Here is a tiny trained network, its code and every weight. The questions are about switching its units off for an input and a target symbol, where a switched-off unit gives its printed mean instead of its output.

import numpy as np


def w(rows, s, z=0):
    codes = np.array(rows[::2]) - 128.0
    scale = np.full(codes.shape[1], s)
    scale[-1] = z or s
    return codes * scale


def norm(h):
    return h / np.sqrt((h * h).mean(-1, keepdims=True) + 1e-5)


def softmax(a):
    e = np.exp(a - a.max(-1, keepdims=True))
    return e / e.sum(-1, keepdims=True)


def log_softmax(a):
    a = a - a.max(-1, keepdims=True)
    return a - np.log(np.exp(a).sum(-1, keepdims=True))


def net(x, mask):
    ids = ['αβγδεζηθλμξπσφψω'.index(c) for c in x.split()]
    T = len(ids)
    res = E[ids] + P[:T]
    u = 0
    for l in range(3):
        r = norm(res)
        for j in range(3):
            rows = slice(2 * j, 2 * j + 2)
            q, k, v = (r @ M[l][rows].T for M in (Q, K, V))
            z = softmax(np.where(np.tri(T) > 0, q @ k.T / 2**0.5, -1e9)) @ v
            o = O[l][rows]
            res = res + np.where(mask[u + j], z, o[:, -1]) @ o[:, :-1]
        u += 3
    return log_softmax(norm(res)[-1] @ U[:, :-1].T + U[:, -1])


Q, K, V, O = {}, {}, {}, {}
E = w([
[114,142,132,185,117,54,203,93,36,65],'α',
[152,129,155,197,150,183,119,78,158,155],'β',
[157,189,41,140,119,170,137,71,147,119],'γ',
[65,174,80,144,147,161,109,110,122,212],'δ',
[141,88,95,115,154,191,56,160,181,164],'ε',
[79,161,106,171,126,14,114,163,180,157],'ζ',
[159,109,88,127,140,141,65,80,63,167],'η',
[51,127,137,79,255,65,182,155,115,106],'θ',
[139,93,124,192,29,64,81,146,147,68],'λ',
[64,93,44,78,109,76,112,216,70,77],'μ',
[98,12,199,162,146,81,120,216,91,120],'ξ',
[183,76,99,132,134,208,123,115,85,76],'π',
[109,109,104,143,170,254,166,154,129,104],'σ',
[110,111,146,188,124,104,218,220,220,50],'φ',
[224,99,78,140,174,145,155,141,143,129],'ψ',
[85,115,105,174,84,201,81,96,82,155],'ω',
],0.0026)
P = w([
[211,123,46,210,166,179,157,141,106,167],'0',
[127,32,70,157,110,137,174,55,173,214],'1',
[150,130,32,250,218,147,101,140,100,61],'2',
[200,223,190,104,121,149,103,194,88,156],'3',
[125,137,70,216,205,113,78,138,103,18],'4',
[86,65,108,119,88,67,145,55,184,128],'5',
[91,138,111,187,178,89,91,143,113,21],'6',
],0.0019)
Q[0] = w([
[175,132,139,112,93,122,159,80,170,166],'0.h0',
[138,157,147,161,92,92,167,111,170,121],'0.h0',
[156,210,164,155,162,144,69,200,81,83],'0.h1',
[105,70,36,229,216,101,91,115,134,68],'0.h1',
[80,89,39,255,245,130,44,116,116,20],'0.h2',
[81,23,84,108,110,106,181,52,170,155],'0.h2',
],0.008)
K[0] = w([
[154,113,111,141,94,145,155,75,154,185],'0.h0',
[142,148,140,143,79,79,194,110,179,144],'0.h0',
[75,33,95,126,119,63,146,71,175,90],'0.h1',
[90,157,182,121,117,32,129,176,120,51],'0.h1',
[68,147,181,123,109,2,132,186,119,46],'0.h2',
[206,238,163,113,148,193,88,201,70,143],'0.h2',
],0.0078)
V[0] = w([
[136,74,133,90,198,157,51,110,109,94],'0.h0',
[189,104,139,123,124,88,179,76,181,137],'0.h0',
[184,105,131,135,157,38,103,126,180,111],'0.h1',
[173,176,138,162,156,71,104,154,128,131],'0.h1',
[254,98,139,84,155,102,83,99,181,143],'0.h2',
[144,203,155,189,76,140,194,54,182,91],'0.h2',
],0.0039)
O[0] = w([
[108,212,126,221,95,150,169,85,133,110,216],'0.h0',
[64,123,120,102,120,169,69,196,42,144,165],'0.h0',
[64,206,134,192,141,164,79,204,50,105,169],'0.h1',
[35,109,86,223,156,153,108,142,95,138,251],'0.h1',
[25,121,151,38,95,207,101,196,34,147,152],'0.h2',
[97,183,120,220,26,120,252,127,140,202,196],'0.h2',
],0.0029,0.0015)
Q[1] = w([
[133,96,149,104,97,96,123,145,121,138],'1.h0',
[120,130,158,154,122,178,150,136,134,82],'1.h0',
[119,119,95,119,138,128,110,91,145,172],'1.h1',
[107,165,123,133,134,181,95,100,113,121],'1.h1',
[43,2,113,44,74,133,159,82,156,195],'1.h2',
[188,214,240,29,64,117,126,181,134,169],'1.h2',
],0.0084)
K[1] = w([
[131,125,84,103,129,79,126,135,124,139],'1.h0',
[129,176,116,192,177,137,119,117,153,70],'1.h0',
[138,133,132,105,168,102,158,145,68,144],'1.h1',
[108,178,166,96,144,171,114,129,142,153],'1.h1',
[230,219,144,123,142,253,114,124,112,180],'1.h2',
[118,36,57,127,132,220,121,55,143,210],'1.h2',
],0.0073)
V[1] = w([
[120,127,143,186,136,180,142,136,169,4],'1.h0',
[130,133,110,99,135,133,109,118,139,148],'1.h0',
[125,66,102,137,111,45,134,177,87,121],'1.h1',
[134,129,103,99,172,90,114,126,136,196],'1.h1',
[128,113,95,121,155,28,68,109,91,225],'1.h2',
[70,226,60,59,171,37,74,35,101,244],'1.h2',
],0.0025)
O[1] = w([
[121,142,100,86,123,44,96,128,105,214,216],'1.h0',
[112,107,129,144,136,139,138,153,114,101,86],'1.h0',
[101,155,168,117,97,93,147,106,151,103,73],'1.h1',
[109,106,133,140,115,175,168,156,125,96,98],'1.h1',
[127,94,65,137,154,107,102,177,88,186,126],'1.h2',
[152,115,56,117,164,3,79,129,122,242,8],'1.h2',
],0.0034,0.0012)
Q[2] = w([
[132,98,111,69,82,124,151,138,123,189],'2.h0',
[101,106,47,163,91,165,142,141,153,112],'2.h0',
[83,211,112,251,210,172,108,119,96,46],'2.h1',
[183,156,64,227,162,65,86,133,203,111],'2.h1',
[238,221,199,29,73,105,134,226,111,206],'2.h2',
[39,1,122,11,45,139,181,78,142,204],'2.h2',
],0.0085)
K[2] = w([
[144,94,119,129,104,167,158,144,101,196],'2.h0',
[215,208,159,167,181,130,170,181,65,118],'2.h0',
[93,114,188,132,103,2,114,191,155,64],'2.h1',
[40,170,157,108,143,47,150,92,98,80],'2.h1',
[100,34,68,135,130,236,135,52,143,181],'2.h2',
[241,189,103,121,140,234,119,136,106,192],'2.h2',
],0.0084)
V[2] = w([
[164,215,123,143,193,156,145,112,91,86],'2.h0',
[170,148,141,158,124,137,164,211,119,159],'2.h0',
[128,185,100,148,68,166,26,72,156,143],'2.h1',
[95,182,119,90,227,136,182,65,101,147],'2.h1',
[177,86,204,167,103,96,117,66,2,137],'2.h2',
[169,165,16,88,73,106,149,138,65,51],'2.h2',
],0.0048)
O[2] = w([
[119,86,188,107,97,130,144,145,112,174,254],'2.h0',
[96,168,159,170,133,117,154,100,94,156,190],'2.h0',
[120,76,28,82,100,173,183,141,107,129,148],'2.h1',
[100,117,221,104,190,118,177,60,24,193,119],'2.h1',
[253,69,150,224,140,145,155,182,66,146,215],'2.h2',
[214,254,123,36,124,72,108,186,137,144,134],'2.h2',
],0.0056,0.0033)
U = w([
[236,202,186,225,115,22,191,139,130,202,65],'α',
[44,64,134,208,46,193,226,112,69,179,55],'β',
[94,215,80,47,54,83,181,122,146,230,216],'γ',
[123,72,44,119,206,27,132,41,195,200,127],'δ',
[48,100,69,28,176,192,50,110,122,55,222],'ε',
[19,160,20,199,170,50,25,144,123,186,115],'ζ',
[190,39,42,55,206,126,69,216,22,198,72],'η',
[55,121,233,88,245,75,70,51,84,163,94],'θ',
[165,172,34,170,14,156,109,239,176,86,109],'λ',
[179,177,109,34,190,82,55,111,200,82,253],'μ',
[162,29,200,196,179,182,26,146,156,2,49],'ξ',
[210,135,221,26,36,226,173,179,106,69,87],'π',
[157,112,209,47,122,141,216,6,214,73,206],'σ',
[44,236,217,153,65,144,121,119,211,77,165],'φ',
[42,221,220,79,120,194,68,248,26,136,62],'ψ',
[251,39,36,130,119,91,214,52,247,110,79],'ω',
],0.0068,0.0045)

Each question gives the input, a string of symbols that net reads in full, and the target symbol t.
The units are the heads (2 rows each of Q, K, V and O). Each row of codes is followed by its name. A weight is (code - 128) times the scale printed after its matrix; where a second scale follows, it is the last column's (O and U).
mask holds one flag per head, layer by layer. A switched-off head (its flag False) gives its mean, the last column of its rows in O, instead of its output. The means were averaged over made-up inputs and are rounded, as every weight is.
A unit's drop is (log p(t) with every unit on - log p(t) with that unit switched off) / (log p(t) with every unit on - log p(t) with every unit switched off).
The circuit of an input: a set's keep is (log p(t) with only the set's units on - log p(t) with every unit switched off) / (log p(t) with every unit on - log p(t) with every unit switched off). Starting from all 9 units, units are removed one at a time, each time the one whose removal leaves the highest keep (on an exact tie, the one counted first), for as long as the keep stays at least 0.8.
units of the circuit, in order: the units of the circuit, biggest drop first
most important unit: the unit with the biggest drop
which heads matter: for each layer, one digit per head in row order, 1 if its drop is at least 0.15 and else 0, layers parted by /
drop when u is switched off: that unit's drop, to one decimal
input γ γ β ε η θ, target ε: which heads matter : 001 / 000 / 000
input θ π η η β β, target η: which heads matter : 001 / 000 / 000
input ψ λ β, target λ: which heads matter : 000 / 000 / 010
input β ξ ψ ψ, target ξ: units of the circuit, in order : (2.h2 2.h1)
input β λ ε γ α β, target γ: which heads matter : 000 / 000 / 001
input β δ γ θ ε, target θ: which heads matter : 000 / 000 / 010
input β β ζ ζ β β θ, target θ: units of the circuit, in order : (2.h1 0.h2)
input ξ γ δ ω ψ, target ξ: most important unit : 0.h2
input θ δ β ψ γ β, target ψ: units of the circuit, in order : (0.h2 2.h2)
input λ α ε, target α: which heads matter : 000 / 000 / 000
input β β β π γ ξ, target π: which heads matter : 000 / 001 / 001
input η θ η α θ, target θ: which heads matter : 000 / 001 / 010
input β β α α β, target α: which heads matter : 000 / 000 / 001
input α φ β, target φ: which heads matter : 000 / 000 / 011
input η α η β β θ η, target θ: units of the circuit, in order : (2.h1)
input γ α β, target α: units of the circuit, in order : (0.h2 2.h2)
input ε σ ω ζ γ, target ζ: units of the circuit, in order : (1.h2 2.h2)
input β ξ β η, target ξ: which heads matter : 000 / 000 / 001
input α ω ξ γ, target ω: which heads matter : 010 / 000 / 000
input σ ψ α β, target ψ: which heads matter : 001 / 000 / 000
input γ δ σ β, target δ: units of the circuit, in order : (1.h2 2.h2 0.h1)
input γ β β δ β β, target δ: which heads matter : 010 / 001 / 000
input ω β β η, target β: which heads matter : 101 / 000 / 001
input α η β ψ, target η: units of the circuit, in order : (1.h2 0.h2)
input ε β β η ζ β β, target ζ: units of the circuit, in order : (2.h2 1.h2)
input β ω η η, target ω: most important unit : 0.h1
input σ η α ξ β β, target ξ: most important unit : 0.h2
input η β η, target η: units of the circuit, in order : (0.h2 2.h1 2.h2)
input α σ β α ω α, target α: drop when 2.h2 is switched off : 0.3
